Below are the code and all the weights of a small trained network. Each question names an input and a target symbol and asks about switching units off, where a switched-off unit gives its printed mean instead of its output.

import numpy as np


def w(rows, s, z=0):
    codes = np.array(rows[::2]) - 128.0
    scale = np.full(codes.shape[1], s)
    scale[-1] = z or s
    return codes * scale


def norm(h):
    return h / np.sqrt((h * h).mean(-1, keepdims=True) + 1e-5)


def f(y):
    return y / 2 * (1 + np.tanh(0.7978845608 * (y + 0.044715 * y**3)))


def softmax(a):
    e = np.exp(a - a.max(-1, keepdims=True))
    return e / e.sum(-1, keepdims=True)


def log_softmax(a):
    a = a - a.max(-1, keepdims=True)
    return a - np.log(np.exp(a).sum(-1, keepdims=True))


def net(x, mask):
    ids = ['αγδζηλμπστψ'.index(c) for c in x.split()]
    T = len(ids)
    res = E[ids] + P[:T]
    u = 0
    for l in range(2):
        q, k, v = (norm(res) @ M[l].T for M in (Q, K, V))
        z = softmax(np.where(np.tri(T) > 0, q @ k.T / 3**0.5, -1e9)) @ v
        res = res + np.where(mask[u], z, O[l][:, -1]) @ O[l][:, :-1]
        u += 1
        y = f(norm(res) @ A[l][:, :-1].T + A[l][:, -1])
        res = res + np.where(mask[u : u + 4], y, B[l][:, -1]) @ B[l][:, :-1]
        u += 4
    return log_softmax(norm(res)[-1] @ U[:, :-1].T + U[:, -1])


Q, K, V, O, A, B = {}, {}, {}, {}, {}, {}
E = w([
[110,54,93,79,105,194],'α',
[157,168,51,49,227,115],'γ',
[121,86,101,189,184,118],'δ',
[130,132,5,105,86,111],'ζ',
[161,142,148,104,132,114],'η',
[123,52,97,181,149,154],'λ',
[133,136,126,150,94,64],'μ',
[121,113,207,101,152,112],'π',
[79,125,120,117,164,73],'σ',
[73,130,103,172,147,152],'τ',
[29,187,149,116,101,147],'ψ',
],0.018)
P = w([
[254,172,179,201,98,138],'0',
[154,174,149,177,247,123],'1',
[129,140,141,134,223,138],'2',
[88,155,158,148,174,169],'3',
[84,134,148,172,172,162],'4',
[92,173,127,194,162,155],'5',
],0.0047)
Q[0] = w([
[174,85,100,78,82,140],'L0H0',
[254,139,149,162,115,95],'L0H0',
[211,222,85,73,65,102],'L0H0',
],0.0093)
K[0] = w([
[196,70,109,136,184,155],'L0H0',
[239,160,133,192,23,97],'L0H0',
[254,164,68,138,173,125],'L0H0',
],0.0077)
V[0] = w([
[144,5,142,143,141,93],'L0H0',
[134,147,75,170,129,133],'L0H0',
[254,66,54,169,81,116],'L0H0',
],0.0056)
O[0] = w([
[147,131,159,217,52,123,102],'L0H0',
[68,149,96,97,92,149,147],'L0H0',
[117,178,94,255,133,200,5],'L0H0',
],0.006,0.0027)
A[0] = w([
[34,181,15,126,48,115,137],'L0N0',
[170,99,124,91,23,252,39],'L0N1',
[255,106,124,15,116,98,44],'L0N2',
[143,149,190,77,218,53,3],'L0N3',
],0.0058,0.0021)
B[0] = w([
[116,191,137,26,144,134,253],'L0N0',
[134,87,51,100,86,195,143],'L0N1',
[114,109,2,136,213,153,153],'L0N2',
[140,26,78,185,80,170,252],'L0N3',
],0.0085,0.0025)
Q[1] = w([
[32,158,58,133,106,96],'L1H0',
[52,43,71,2,148,57],'L1H0',
[6,57,170,172,128,82],'L1H0',
],0.0088)
K[1] = w([
[187,150,165,26,143,136],'L1H0',
[16,107,54,52,205,170],'L1H0',
[2,97,248,48,128,90],'L1H0',
],0.0087)
V[1] = w([
[151,2,77,162,61,70],'L1H0',
[222,128,106,89,62,100],'L1H0',
[158,117,209,104,157,241],'L1H0',
],0.0058)
O[1] = w([
[223,52,56,87,88,74,88],'L1H0',
[188,133,20,107,195,161,3],'L1H0',
[197,116,241,142,190,254,15],'L1H0',
],0.0076,0.0016)
A[1] = w([
[172,72,217,180,138,100,85],'L1N0',
[85,101,116,87,153,158,170],'L1N1',
[120,101,132,38,83,203,108],'L1N2',
[180,239,169,193,52,2,3],'L1N3',
],0.0098,0.0041)
B[1] = w([
[178,222,111,47,72,153,206],'L1N0',
[165,72,204,184,83,134,252],'L1N1',
[196,157,80,251,79,153,198],'L1N2',
[210,180,166,254,188,6,250],'L1N3',
],0.0088,0.0035)
U = w([
[74,95,82,209,139,145,12],'α',
[139,36,196,131,173,124,89],'γ',
[109,218,61,96,55,130,153],'δ',
[59,173,220,130,96,168,253],'ζ',
[164,159,153,153,161,170,73],'η',
[234,131,198,61,80,118,172],'λ',
[175,192,164,213,130,31,133],'μ',
[127,52,110,93,68,29,121],'π',
[160,118,121,139,132,128,36],'σ',
[155,85,120,221,46,202,166],'τ',
[132,134,97,107,255,151,81],'ψ',
],0.0079,0.0029)

Each question gives the input, a string of symbols that net reads in full, and the target symbol t.
The units are the heads (3 rows each of Q, K, V and O) and the neurons (one row each of A and B). Each row of codes is followed by its name. A weight is (code - 128) times the scale printed after its matrix; where a second scale follows, it is the last column's (O, A, B and U).
mask holds one flag per unit, layer by layer, with each layer's heads first. A switched-off unit (its flag False) gives its mean, the last column of its rows in O or B, instead of its output. The means were averaged over made-up inputs and are rounded, as every weight is.
A unit's drop is (log p(t) with every unit on - log p(t) with that unit switched off) / (log p(t) with every unit on - log p(t) with every unit switched off).
The circuit of an input: a set's keep is (log p(t) with only the set's units on - log p(t) with every unit switched off) / (log p(t) with every unit on - log p(t) with every unit switched off). Starting from all 10 units, units are removed one at a time, each time the one whose removal leaves the highest keep (on an exact tie, the one counted first), for as long as the keep stays at least 0.8.
units of the circuit, in order: the units of the circuit, biggest drop first
k most important neurons: the k neurons with the biggest drops, biggest first
top k neurons in layer l: the k neurons of layer l with the biggest drops, biggest first
drop when u is switched off: that unit's drop, to one decimal
input δ σ η σ π, target π: most important neuron	[L0N3]
input λ σ π δ, target π: 2 most important neurons	[L0N3; L1N3]
input ζ ζ δ σ π, target π: units of the circuit, in order	[L1H0; L0H0; L0N3]
input γ ψ ζ σ, target γ: top 2 neurons in layer 1	[L1N1; L1N0]
input ζ γ σ, target π: units of the circuit, in order	[L1H0; L0N3]
input μ τ δ, target ζ: top 2 neurons in layer 1	[L1N3; L1N0]
input ζ σ ζ η, target ζ: units of the circuit, in order	[L0H0; L0N0; L1H0; L1N3]
input ζ σ η η, target ζ: 2 most important neurons	[L0N0; L1N3]
input σ λ λ, target π: units of the circuit, in order	[L1H0; L1N2]
input γ γ μ α π λ, target λ: 2 most important neurons	[L1N0; L0N3]
input α μ ζ δ μ π, target λ: 2 most important neurons	[L1N0; L0N3]
input μ η μ σ τ σ, target ζ: top 2 neurons in layer 0	[L0N3; L0N0]
input π σ λ α λ τ, target ζ: top 2 neurons in layer 0	[L0N0; L0N3]
input ψ α λ, target γ: top neuron in layer 0	[L0N1]
input μ γ τ, target ζ: drop when L1H0 is switched off	0.2
input π τ σ ψ γ δ, target γ: drop when L0H0 is switched off	1.3
input δ π ψ μ δ, target γ: drop when L0H0 is switched off	1.2
